[128 = 0]

[119 111 143 127  66 111 132 128 116 140 131 133 130 123 129 130 115 134
 116 140 136 137 123 126 124 133 118 130 128 133 119 119 112 123 115 109
 111 132 125 135 108 122 137 106 131 118 127 131 138 139 130 131 116 132
 127 133 105 129 154 136 130 121 118] : V goziv
[138 134 136 138 178 119 123 130 140 132 130 138  95 130 129 134 127 128
 121 133 126 130 117 139 125 122 141 128 141 120 117 128 121 111 130 123
 145 137 136 135 145 131 117 140 117 123 116 132 161 113 113 120 141 151
 124 139 189 123 108 117 143 146 116] : B Dofo
[113  98 121  91  99  81 164 142  89 159  97 188 112 117 141  94 129 115
 129 158 110 134 133 145 124 107 120 139 135 134 150 106 119 130 112 100
 106 110 134  94 126 119 126  85 143 124 141 162 177 129 158 104 126 142
 137 164 108 136 133 137 147 127  99] : Z Meni
[128  99 122 123  31  90 138 132 103 156 115 154 134 139 138  82 119 138
 140 120 125 133 140 133 122 121 103 136 125 144 119 110 151 118  96 117
  98 105 137 115  93 121 140  97 135 126 133 137 110 147 148 120 121 131
 131 152  96 158 163 140 141  82 134] : V mume
[139  89 132 130  91  96 151 121  91 128 120 158 109 117 126 135 134 135
 103 136 121 139 126 136 120 128 118 121 139 131 138 118 103 142 155 122
 112 141 124 126 135 130 127  97 130 121 141 152 168 102 142 123 129 132
 115 165 117 134 130 110 138 170 132] : Z Meni
[133 107 132 137 135 113 140 126 109 139 119 166  96 118 138 125 136 125
 118 134 120 125 126 134 129 125 133 125 135 122 144 125 110 122 137 120
 141 151 132 124 147 128 117 119 107 119 129 156 165  98 127 107 139 148
 131 153 159 108 107 118 140 169 105] : B Dofo
[128 102 157 133  50  98 133 128 116 139 126 147 122 125 133 114 117 137
 124 148 136 136 132 147 126 133 101 135 128 138 117 116 110 113 113 116
 109 120 133 120 100 121 140 103 135 124 123 145 129 135 133 133 120 136
 128 144 128 135 151 134 136 124 110] : V goziv
[113  99 125 122  48  89 131 138 108 150 122 149 131 135 135  94 117 133
 127 141 116 140 136 134 125 118 103 139 122 137 124 116 138 111  94 109
  99 104 144 113 102 121 137  87 132 124 131 137 118 149 144 124 120 141
 128 154 121 144 166 145 142  92 120] : V goziv
[136  80 134 132 104  80 150 130  74 122 117 167 111 119 139 130 127 147
 102 139 110 145 122 138 124 127 102 122 138 130 138 102  85 121 142 104
 109 144 122 122 140 129 129  93 127 113 128 149 189 105 146 119 123 153
 124 179 147 136 132 116 148 149 120] : Z vede
[103  87 132 125   4  85 137 132 100 153 119 175 127 140 134  82 112 145
 127 133 114 132 142 144 121 127  97 146 120 150 117 105 139 115  95 107
  96 112 141 105  87 112 136  90 135 121 126 146 101 146 156 120 133 135
 135 158 107 157 171 144 143 100 121] : V mume
[137  91 125 123 105  91 151 127  92 119 101 158 120 120 142 115 127 128
 115 136 119 135 121 143 124 128 118 121 137 139 145 117 104 138 139 113
 116 134 115 117 127 128 126  99 135 120 144 148 185 111 139  99 124 141
 122 157 120 132 118 123 137 134 135] : Z musi
[112  87 153 129  59  80 155 129  91 160 109 196  89 110 136 109 117 116
 115 169 132 128 134 150 114 125 119 142 142 125 146 126 113 131 127 119
 108 124 129 119 117 119 118  78 153 113 141 168 178 113 148 114 137 135
 122 157  99 134 133 133 148 170  91] : Z Meni
[133 134 131 116 173  96 151 136 127 132 111 138 125 121 140 110 134 112
 127 154 124 140 123 121 132 108 127 124 129 124 145 110 120 105 131 111
 114 105 122 125 138 126 125 111 129 131 143 122 188 135 135 118 103 134
 118 142 119 126 116 137 139 108 122] : Z vede
[103 105 128 120  36 107 140 133 115 136 115 137 152 137 134  96 121 138
 139 131 126 133 134 133 131 127 102 133 123 148 121 115 135 137 104 112
 101 109 138 117  95 118 143 104 135 128 133 141 106 154 148 129 111 123
 128 138  89 139 163 145 127  89 130] : V mume
[122 113 138 129 160 118 137 126 127 146 119 157  95 120 136 119 128 116
 128 145 126 125 127 143 126 119 144 149 142 115 139 128 130 114 128 132
 143 133 135 131 136 127 117 124 131 126 127 145 158 115 122 114 156 147
 131 128 155 120 104 126 147 147 101] : B Dofo
[120 123 132 124 148 121 168 141 102 133  83 165 133 114 151 112 138 119
 149 163 130 130 127 157 137 124 124 138 127 134 155 107  84 142 115  99
 128 122 132 108 141 122 123 101 137 121 127 158 182 138 128 110 132 152
 140 125 126  93  93 137 122 133  87] : R rezu
[114 146 131 128 197 138 163 135 118 121 121 128 149 115 135 144 140 121
 132 154 134 126 123 138 139 147 127 115 122 119 149 112  65 154 146  98
 132 135 130 120 158 129 130 123 130 125 125 148 163 132 128 128 120 140
 138 111 129  85 105 127 107 136  97] : R matar
[126 125 131 139 165 122 150 137 111 131 106 153 130 120 156 113 132 124
 138 149 120 135 123 151 142 123 123 136 137 129 148 111  81 130 122  99
 137 132 131 112 141 125 127 113 128 121 126 148 179 132 124 114 134 157
 139 131 161 104  99 130 130 123  94] : R rezu
[121  96 131 120  47  94 133 133 106 138 120 149 137 134 140  96 119 143
 123 127 114 143 135 128 126 114  99 129 121 146 121 104 128 117 104 106
  97 108 133 113 101 119 139  99 136 127 130 135 127 147 148 124 115 138
 129 156 118 151 164 137 143  79 135] : V Bagat
[ 98 113 130 119  12  99 144 131 108 160 107 158 144 139 135  72 123 128
 144 142 131 133 146 126 127 120  95 146 108 151 122 106 153 135  78 104
  89  88 141 103  86 121 141  92 142 130 138 143 101 168 155 119 115 121
 129 116  60 147 175 162 135  79 119] : V Bagat
[110 101 139 131  24  97 142 133 119 150 120 157 133 143 129  94 109 146
 134 136 125 132 134 139 123 130 103 144 121 139 120 110 126 114  92 114
 100 106 137 115  91 121 136  95 137 125 123 143 111 152 146 128 132 140
 151 142 114 147 164 143 136 102 120] : V mume
[125 133 132 136 169 130 151 134 124 139 112 155 104 108 132 129 136 119
 130 151 132 140 127 150 125 120 142 132 140 119 148 127 111 135 134 124
 140 134 124 125 145 131 110 123 133 124 140 152 165 114 130 119 142 144
 132 126 137 109  88 127 131 161  94] : B dugud
[124 136 115 105  89 126 137 131 115 126 110 107 171 137 131 110 127 120
 145 123 138 137 137 106 133 129 114 124 113 134 125 118 139 157 120 122
  98  93 131 107 107 127 143 124 131 143 143 119 100 165 154 130  92  97
 121 121  47 132 162 146 120  63 153] : V mume
[136 120 122 131 199 124 151 133 107 120 125 136 127 120 139 133 139 129
 126 134 110 131 123 136 136 125 127 136 127 121 143 111  75 139 138  99
 131 141 131 118 156 127 123 124 120 121 116 144 169 117 128 118 132 151
 133 146 167 106 108 113 126 134 106] : R matar
[109 125 129 134 150 117 154 135 123 165  98 187  96 123 132  99 129 112
 143 150 116 119 136 154 122 113 144 145 132 119 155 130 126 128 107 128
 144 125 143 106 142 124 113 111 139 116 123 166 156 122 133  98 155 162
 143 129 157 124  94 138 140 142  81] : B Dofo
[106 129 142 130  84 124 154 128 126 163 115 184  91 112 126 115 128 112
 137 169 144 118 145 155 115 125 135 151 134 133 136 124 132 139 114 122
 135 127 139 126 118 118 118  98 155 122 135 172 135 126 135 117 141 130
 128 122  99 110 117 142 131 175  69] : B fiz
[114  81 133 123  72  65 161 140  83 157  93 199 103 124 142  79 135 129
 116 151 105 137 131 148 122 112 107 133 133 142 163  98 110 120 120  95
  98 119 137 107 115 127 128  78 138 117 137 166 191 128 157  92 124 152
 127 170 134 140 134 127 143 124 103] : Z vede
[109 130 124 131 128 119 164 139 105 153  87 174 123 121 142  91 131 115
 128 160 130 122 139 151 134 123 129 138 120 129 153 105 104 140 106 102
 130 103 139 104 126 121 123 101 136 125 132 164 154 144 141 107 136 148
 139 126 118 103 123 145 129 127  79] : R matar
[119  97 137 119  49  90 138 126 103 141 135 160 131 134 131 108 120 129
 120 142 122 136 132 130 128 124 104 138 126 138 126 110 125 128 112 112
  96 114 128 120 107 121 138  96 135 122 133 136 130 140 143 123 113 126
 124 157 101 149 171 136 142 111 128] : V Bagat
